Rows, each followed by one of two labels for a hidden trait (new trait and labels in each part)
In the rows, zero is written as 128.
[ 82  98  95 113 164 104 111 136 133  83 122 116 119 133 175 122 170 107
 165 150 131  88  93  98 124 173 134 104 116 110 166 147 137 138 115 105
 135 149 105 133  83 102 137 133 141  87 159 141  74 193 140 103 145 106]
Hb
[ 94 139 132 104 140 120 124 145 148 116 145 146 147 124  93 163 108 135
 139 128 128 142 151 152 130  84 202 114 137 116 124 139 109 103 176 139
 127 115 158  95 144 157 119 120 143 132 109 114 126 105 120 154 141 141]
hp
[137 126 163 130 132 139 108 129 133 128 119 115 166 116 111 134 125 132
 109 137 142 135  92 130 123 141 150 132 175 120 129 137 124 141 128 114
 120 141 142 113 120 134 125 141 120  86 132 114 158 162 123 145 109 161]
Hb
[124 109  72 157 154 120 131 136 122  96 130 178  90 128 124 114 104 101
 206 139 129 131  91 103 137 136   1 194 135 128 114 118 170 135 162 114
 136 132 115 136 117 102 140 124 124  81 135 132  75 121 124 112 128 118]
hp
[124 120  64 150 161 125 115 126 128  78 131 231 105 123 116 128  96 108
 205 142 133 140 101 119 138 153  32 166 165 116 100 133 155 136 184 110
 136 130 117 118 131 108 141 134 113  92 129 117  97  91 118 120 126 106]
hp
[105 145 135 116 153 127 108 137 142  83 145 204 131 130  60 160  80 130
 152 139 134 157 136 153 121 121 183 109 197  89  84 122 101 118 200 128
 125 115 146  78 157 135 131 152 114 137  96 112 142  50 105 159 126 127]
Hb
[126 128 177 117 124 141 114 127 132 153 115 102 160 117 124 128 133 134
  94 140 138 133  91 131 125 131 145 126 163 132 132 143 101 136 126 122
 118 132 147 125 114 137 122 132 123 141 133 111 168 149 132 145 113 156]
Hb
[119 111 111 142 139 126 110 116 119 114 116 117 122 123 153  96 139 118
 156 126 131 121  97  97 127 179  37 152 144 134 115 135 149 146 128 113
 130 140 110 145 112  95 137 140 114 113 145 131 106 159 132 109 115 120]
hp
[144 104  50 169 189  95 102 116 120  52 130 255  67 110  85 125  50  99
 251 130 131 169  96 122 158 172   1 187 180 102  38 126 194 135 205 102
 137 122  90  98 132  70 152 136  84  37 119 114  58  67 103 121  92  99]
hp
[ 91 135  82 118 169 109 127 153 141  55 145 206 101 133 114 151 104 114
 205 132 128 129 135 138 134 112 126 117 130  92 123 122 123 109 189 130
 130 125 128  96 128 121 135 122 139 125 112 123  80  93 116 122 136  88]
Hb
[118 147 195  99 137 136 105 118 140 154 117 112 187 112 124 137 129 146
  50 134 139 136 120 156 123 145 255  64 188 108 117 141 106 130  99 130
 121 130 141 107 118 140 123 145 114  87 114 112 178 155 120 157 112 159]
Hb
[121 127 118 131 152 114 119 133 130 103 131 162 105 125 108 145 107 123
 138 123 130 140 127 128 142 134  92 136 126 125 114 133 150 119 151 128
 132 127 124 120 124 152 131 116 125 110 122 121 106 133 127 140 120 121]
Hb
